Questions about the grid below. Rows and columns are numbered from 0.
1) Read off the entry at row 0, column 1.
2) Read off the entry in row 2 and column 0.
3) Read off the entry in row 0 and column 2.
4) Read off the entry directly above the centre entry.
5) Read off the bottom-right entry.
6) Read off the bottom entry of the column that holds the largest entry.
7) Read off the entry in row 1 and column 0.
8) Read off the top-right entry.
array([[ 13,   2,  -9,  39,   3,  26, -27,  -1,  33,   6,  17,  17, -31],
       [ 26,   2,  -3,  20, -19, -19, -39,  -1, -16,  -4,  10,  27, -49],
       [ 12,   2,  -3,   2, -14, -18, -10,  -1, -16,  -4,   6,  10, -15],
       [ 13,   2, -11,  41,  -1,  22, -32,  -1,  29,   5,  18,  20, -37],
       [ 16,   2,   5,   5, -14, -30, -17,  -1, -26,  -4,   6,  12, -27],
       [ 13,   2,   7,  -2, -14, -29, -17,  -1, -27,  -4,   4,  12, -17],
       [ 13,   2,  26,  -7,   2, -18,  -7,  -1, -16,  -4,  -1,   3,  15]])
1) 2
2) 12
3) -9
4) -10
5) 15
6) -7
7) 26
8) -31

Questions about the table below.
1) Find the first entry on the main diagonal.
2) Find the last entry, reading row by row.
3) Find the maximum.
4) Find the entry just right of -3.
5) Find the largest entry in the last column.
6) Find the entry directly below the largest entry.
7) Find the entry in the top-right corner.
8) Find the largest entry in the last row.
[[  0  -1   2   2  -1]
 [  0  -1  -3   0  -1]
 [ 53 -10 -40  30 -49]
 [ -1   1   1  -1   1]
 [  8 -43 -18 -25   3]
 [  3  11  10   5 -10]]
1) 0
2) -10
3) 53
4) 0
5) 3
6) -1
7) -1
8) 11

Read these off the matrix that follows. Rows and columns are numbered from 0.
1) Give the entry in row 0 and column 2.
2) Give the entry just right of 11.
3) Give the entry directly below the largest entry.
4) Give the entry in row 2 and column 0.
5) Give the entry in the bottom-right corner.
6) Give the entry in the top-right corner.
7) Give the entry just right of the smallest entry.
8) Give the top-left entry.
[[ 30 -21 -21  24 -18  31 -19  27 -20  31  -8  27  32]
 [ 36  -3  -2  -4 -37  12 -43  45  -3  11  17  45  13]
 [ -8  28  29 -33   1 -17  20  -2  28 -16  43  -2 -17]
 [ -6  42  42  15   6 -24 -35  41  42 -24  -1  41 -25]
 [ 15   2   1  39  -3  14 -31  38   2  13 -21  38  14]
 [ 33 -35 -35  39 -15  46 -12  22 -34  45 -22  22  47]
 [ 24 -24 -23 -28 -23  29  30 -11 -24  29  39 -11  30]
 [-17  40  40  -9  15 -25   8   8  40 -24  21   8 -25]
 [  7  -2  -3  44   8  18 -11  22  -2  18 -26  22  19]
 [ 34 -25 -25  29 -21  36 -24  31 -25  35 -13  31  37]
 [ 40 -37 -37  10 -30  44  -7  17 -37  44   4  17  46]
 [  8  -4  -4  25   4  17   1  12  -4  17  -9  12  18]]
1) -21
2) 17
3) 30
4) -8
5) 18
6) 32
7) 45
8) 30

Read these off the array that follows. Indices start at 0.
1) What is the entry at row 0, column 0?
2) What is the entry at row 0, column 1?
3) What is the entry in the bottom-left corner?
4) What is the entry directly below 28?
5) What is the entry at row 1, column 0?
6) What is the entry at row 1, column 2?
7) What is the entry just right of -31?
8) What is the entry in row 2 and column 2?
[[ 21  -4 -10 -11 -20  21  21 -17  15]
 [ 15  28   8 -20  45  15  -1  10 -39]
 [-15  27 -20 -20 -14 -39 -52  45   5]
 [ 15  26  32 -14   7  13 -46  39 -39]
 [-53 -31 -11  37   5 -45  17 -20  20]]
1) 21
2) -4
3) -53
4) 27
5) 15
6) 8
7) -11
8) -20

W =
[[ 51  51   0  27 -45  -6   5  51 -43   0   5 -47   1 -54]
 [ 24  24  15   9 -20 -36  29  24 -20 -12  29 -19  15 -18]
 [ 40  40   3  30 -34  11  -7  39 -33  -2  -7 -35   4 -39]
 [  0  -1   3  28   3  50 -40  -1   3  -2 -40   2   3   0]
 [ 12  14 -43 -24 -17  -7   4  13 -17  36   4 -16 -44 -15]
 [ 10  11 -13 -27 -12 -43  31  11 -13  10  31 -12 -13  -8]
 [  3   3 -29  11  -5  38 -29   3  -5  24 -29  -5 -28  -6]
 [ -5  -5   7 -28   4 -50  40  -5   4  -6  40   4   6   6]
 [-48 -47  -5 -27  42  11  -9 -47  41   4  -9  43  -6  48]]
Counting starts at 0.
The entry in the bottom-left corner -> -48
The entry just right of 30?
A: -34
The entry in row 2 and column 2?
A: 3
The entry at row 2, column 0: 40
The entry in the top-left corner is 51
The entry in row 1 and column 0?
A: 24
The entry directly below 28?
A: -24
The top-right entry -> -54
The entry in row 0 and column 2 -> 0
The entry just left of the smallest entry: 1
The entry directly below -33?
A: 3
The entry in the bottom-right corner is 48
The entry at row 2, column 1?
A: 40
The entry directly below -54?
A: -18
The entry at row 0, column 1?
A: 51
The entry in row 1 and column 2?
A: 15
The entry in row 1 and column 1 is 24

x = [-16 -26  -5 -58 -54 -61 -18 -15  10  17 -41   4  50 -27]
The entry just left of -54 is -58
The largest entry -> 50

A = ((-23, -13, -27, -13, -32, 4, -32, -27, 18, -20, 2, -3), (13, 2, -1, 2, 38, -19, 12, -15, -22, -4, -7, -14), (-3, -1, -20, -29, 25, -16, -4, -29, -4, -16, -1, 2), (-17, -7, -18, -44, -4, -13, -12, -16, -2, -16, -5, 8), (-16, -4, -37, -48, 12, -11, -22, -47, 15, -28, 7, 11), (-2, -7, -20, 33, -10, 5, -22, -36, 13, -15, 6, -23), (3, 1, -27, -9, 34, -12, -9, -49, 5, -21, 7, -7), (14, 3, -12, 13, 40, -14, 5, -33, -10, -11, 0, -18), (-5, -4, -30, 7, 6, 0, -23, -50, 16, -23, 10, -13), (7, -3, -11, 36, 8, -1, -8, -28, -1, -9, 2, -26), (1, -1, -27, 8, 17, -4, -16, -48, 10, -20, 9, -14), (-9, -7, -24, 3, -7, 0, -21, -34, 11, -18, 4, -11))
Which number is the 3rd entry in reading order?
Answer: -27
Which number is the entry just left of the largest entry?
Answer: 13
The entry just left of the smallest entry: -23
The 1st entry in reading order -> -23

arr =
-20,49,2,41,5,38,22,-55,-29,-28,16,10,60
0,24,-17,37,3,38,21,-24,-20,-26,5,6,55
-4,23,-16,38,17,32,16,-28,-19,-26,16,6,55
11,20,-32,-7,5,11,5,-16,-15,-27,-1,-7,51
8,8,-23,-1,2,17,8,-5,-9,-20,-6,-6,40
Counting starts at 0.
The maximum -> 60
What is the entry at row 0, column 0?
Answer: -20
The entry in row 2 and column 0: -4
The entry at row 0, column 2: 2
What is the entry in row 1 and column 0?
Answer: 0
The bottom entry of the column that holds the smallest entry -> -5
The entry in row 1 and column 2 -> -17
The entry just left of 60: 10
What is the entry in the bottom-left corner?
Answer: 8
What is the top entry of the column that holds the smallest entry?
Answer: -55
The entry just right of the smallest entry is -29
The entry just left of the smallest entry: 22
The centre entry: 16
What is the entry at row 2, column 1?
Answer: 23
The entry at row 0, column 1 is 49
What is the entry just left of the centre entry?
Answer: 32
The entry in the bottom-right corner: 40
The entry just right of -29: -28
What is the entry directly below the smallest entry?
Answer: -24
The entry directly above 3 is 5
What is the entry directly above the centre entry?
Answer: 21
